Below are the code and all the weights of a small trained network. Each question names an input and a target symbol and asks about switching units off, where a switched-off unit gives its printed mean instead of its output.

import numpy as np


def w(rows, s, z=0):
    codes = np.array(rows[::2]) - 128.0
    scale = np.full(codes.shape[1], s)
    scale[-1] = z or s
    return codes * scale


def f(y):
    return y / 2 * (1 + np.tanh(0.7978845608 * (y + 0.044715 * y**3)))


def softmax(a):
    e = np.exp(a - a.max(-1, keepdims=True))
    return e / e.sum(-1, keepdims=True)


def log_softmax(a):
    a = a - a.max(-1, keepdims=True)
    return a - np.log(np.exp(a).sum(-1, keepdims=True))


def net(x, mask):
    ids = ['ΓΔΘΛΣΨαβεζημ'.index(c) for c in x.split()]
    T = len(ids)
    res = E[ids] + P[:T]
    r = res
    for j in range(3):
        rows = slice(4 * j, 4 * j + 4)
        q, k, v = (r @ M[0][rows].T for M in (Q, K, V))
        z = softmax(np.where(np.tri(T) > 0, q @ k.T / 4**0.5, -1e9)) @ v
        o = O[0][rows]
        res = res + np.where(mask[j], z, o[:, -1]) @ o[:, :-1]
    y = f(res @ A[0][:, :-1].T + A[0][:, -1])
    res = res + np.where(mask[3:19], y, B[0][:, -1]) @ B[0][:, :-1]
    return log_softmax(res[-1] @ U[:, :-1].T + U[:, -1])


Q, K, V, O, A, B = {}, {}, {}, {}, {}, {}
E = w([
[105,161,119,117,92,81],'Γ',
[204,195,110,151,180,117],'Δ',
[104,157,120,127,91,79],'Θ',
[124,162,92,207,135,88],'Λ',
[224,177,149,123,45,118],'Σ',
[117,120,129,172,2,143],'Ψ',
[116,160,118,180,145,219],'α',
[102,97,19,210,107,84],'β',
[106,120,56,91,148,168],'ε',
[47,129,159,156,62,164],'ζ',
[155,100,70,142,60,166],'η',
[12,122,124,58,160,151],'μ',
],0.018)
P = w([
[154,176,174,134,119,145],'0',
[99,204,141,121,84,149],'1',
[67,253,121,112,51,162],'2',
[149,92,189,169,112,162],'3',
[197,54,231,191,135,136],'4',
[157,137,151,137,117,181],'5',
[95,207,95,96,98,214],'6',
],0.011)
Q[0] = w([
[122,124,167,137,160,198],'h0',
[104,169,43,70,87,146],'h0',
[139,6,207,110,180,112],'h0',
[116,211,116,99,163,115],'h0',
[110,237,12,116,125,106],'h1',
[166,117,69,177,125,202],'h1',
[69,133,55,117,137,194],'h1',
[129,204,77,91,75,171],'h1',
[95,57,94,76,157,114],'h2',
[74,69,152,45,221,95],'h2',
[84,176,128,161,82,196],'h2',
[175,89,160,120,73,129],'h2',
],0.011)
K[0] = w([
[98,111,87,195,156,133],'h0',
[162,43,169,163,173,57],'h0',
[120,234,76,127,92,90],'h0',
[156,92,136,130,119,123],'h0',
[131,50,206,150,135,139],'h1',
[85,130,118,115,142,117],'h1',
[188,120,181,97,146,71],'h1',
[134,11,133,149,185,106],'h1',
[127,210,99,88,118,43],'h2',
[141,185,199,97,163,74],'h2',
[83,81,101,100,160,184],'h2',
[114,155,99,174,89,174],'h2',
],0.012)
V[0] = w([
[204,82,132,118,91,61],'h0',
[234,145,192,153,71,157],'h0',
[152,124,169,149,72,59],'h0',
[60,66,228,199,113,119],'h0',
[123,204,220,102,186,139],'h1',
[69,79,164,81,25,235],'h1',
[82,142,139,102,114,29],'h1',
[214,49,121,1,119,96],'h1',
[122,106,58,14,86,67],'h2',
[85,144,192,93,17,86],'h2',
[149,71,57,102,58,143],'h2',
[201,109,96,109,135,248],'h2',
],0.0085)
O[0] = w([
[153,121,151,116,93,59,104],'h0',
[163,127,196,168,101,145,193],'h0',
[194,131,187,165,171,71,160],'h0',
[91,91,137,123,227,128,138],'h0',
[162,126,132,44,161,154,145],'h1',
[68,82,128,124,99,145,118],'h1',
[110,196,154,57,79,2,123],'h1',
[129,62,163,119,63,78,2],'h1',
[203,15,135,138,156,135,68],'h2',
[100,61,189,151,177,147,175],'h2',
[118,62,153,203,105,121,137],'h2',
[84,116,126,115,77,180,130],'h2',
],0.0079,0.0096)
A[0] = w([
[89,131,188,168,154,177,101],'n0',
[7,150,165,172,53,173,139],'n1',
[106,179,91,208,85,94,76],'n2',
[96,187,211,94,96,146,111],'n3',
[152,150,142,184,141,164,76],'n4',
[115,154,75,117,216,90,78],'n5',
[210,141,59,68,164,156,95],'n6',
[74,72,81,74,100,142,58],'n7',
[34,142,106,104,169,213,142],'n8',
[203,117,172,64,159,170,254],'n9',
[98,69,144,179,94,31,170],'n10',
[162,45,2,172,134,61,128],'n11',
[153,198,93,89,156,197,128],'n12',
[113,131,102,68,181,119,88],'n13',
[106,123,74,142,134,186,98],'n14',
[126,74,165,174,61,162,193],'n15',
],0.0084,0.0093)
B[0] = w([
[149,112,133,93,156,99,196],'n0',
[167,105,99,95,173,95,253],'n1',
[159,61,134,176,95,157,188],'n2',
[177,48,157,114,213,169,190],'n3',
[195,83,127,160,124,123,178],'n4',
[83,92,143,166,117,97,162],'n5',
[83,82,134,176,137,160,156],'n6',
[126,139,141,124,171,189,128],'n7',
[153,98,172,156,83,49,241],'n8',
[59,138,111,64,98,143,209],'n9',
[218,138,88,69,140,92,162],'n10',
[104,133,254,112,100,119,138],'n11',
[101,114,160,144,95,122,249],'n12',
[172,156,124,238,150,120,134],'n13',
[137,145,155,118,95,116,164],'n14',
[106,144,88,97,160,185,208],'n15',
],0.0083,0.011)
U = w([
[131,187,101,70,103,89,195],'Γ',
[127,172,175,114,73,223,84],'Δ',
[130,201,98,65,106,93,210],'Θ',
[72,200,159,184,148,202,179],'Λ',
[181,139,211,110,61,153,1],'Σ',
[130,114,140,132,182,171,45],'Ψ',
[129,82,201,157,11,135,47],'α',
[150,147,83,200,86,87,128],'β',
[67,106,69,127,39,174,168],'ε',
[52,92,188,140,128,151,64],'ζ',
[125,87,71,129,109,190,123],'η',
[2,104,108,114,69,134,226],'μ',
],0.0074,0.0057)

Each question gives the input, a string of symbols that net reads in full, and the target symbol t.
The units are the heads (4 rows each of Q, K, V and O) and the neurons (one row each of A and B). Each row of codes is followed by its name. A weight is (code - 128) times the scale printed after its matrix; where a second scale follows, it is the last column's (O, A, B and U).
mask holds one flag per unit, heads first, then neurons. A switched-off unit (its flag False) gives its mean, the last column of its rows in O or B, instead of its output. The means were averaged over made-up inputs and are rounded, as every weight is.
A unit's drop is (log p(t) with every unit on - log p(t) with that unit switched off) / (log p(t) with every unit on - log p(t) with every unit switched off).
The circuit of an input: a set's keep is (log p(t) with only the set's units on - log p(t) with every unit switched off) / (log p(t) with every unit on - log p(t) with every unit switched off). Starting from the 12 units with the biggest drops (on a tie, the unit counted first), units are removed one at a time, each time the one whose removal leaves the highest keep (on an exact tie, the one counted first), for as long as the keep stays at least 0.8.
circuit, biggest first: the units of the circuit, biggest drop first
most important unit: the unit with the biggest drop
top k neurons: the k neurons with the biggest drops, biggest first
which heads matter: for each layer, one digit per head in row order, 1 if its drop is at least 0.15 and else 0, layers parted by /
input Ψ Δ η, target η: circuit, biggest first : [h2 n15 h1 n1]
input Δ Θ μ Λ ε ζ Ψ, target η: circuit, biggest first : [n1 h1 n15 n12]
input Λ Θ α ζ ζ Λ Δ, target ζ: circuit, biggest first : [h0 n8 h1 n5]
input Λ Λ Σ, target Λ: circuit, biggest first : [h1 n8 n1 n10]
input ε Θ Ψ, target ε: circuit, biggest first : [h0]
input ε μ Δ α ε, target μ: which heads matter : 000
input α Θ Σ, target α: top 3 neurons : [n8 n12 n15]
input Γ Γ Λ μ Δ η, target ε: circuit, biggest first : [n3 h2 n15]
input Ψ Δ Λ, target Ψ: which heads matter : 101
input α ζ ζ, target α: circuit, biggest first : [n8 h1]
input Γ Θ Δ Δ η Λ η, target η: circuit, biggest first : [n15 h1 h2 n1]
input Θ Δ β Θ Σ Λ Θ, target Σ: which heads matter : 100
input Λ Λ Λ Γ, target Λ: circuit, biggest first : [h1 n1 n8 n10]
input Σ Σ Δ, target Σ: most important unit : h0
input Δ Θ Δ Ψ Ψ Σ, target Ψ: which heads matter : 111
input Θ Γ Θ Θ η Σ Σ, target η: which heads matter : 011
input Δ Θ Λ Λ Λ, target Λ: top 4 neurons : [n8 n1 n10 n0]
input Γ Γ μ Γ Λ, target μ: circuit, biggest first : [h0 h1]
input α Λ ζ, target α: which heads matter : 111
input Δ η Γ Σ Δ Λ Δ, target Δ: most important unit : h0
input μ β η Θ Θ, target η: top 2 neurons : [n15 n8]
input ζ Δ μ, target ζ: which heads matter : 100
input Σ Λ Ψ β Δ Λ, target β: circuit, biggest first : [h2 h1 n9]
input Λ Δ Λ Δ Ψ ζ, target Ψ: which heads matter : 001
input α Λ α, target α: which heads matter : 000
input ζ Δ Ψ Δ Σ, target Ψ: which heads matter : 011
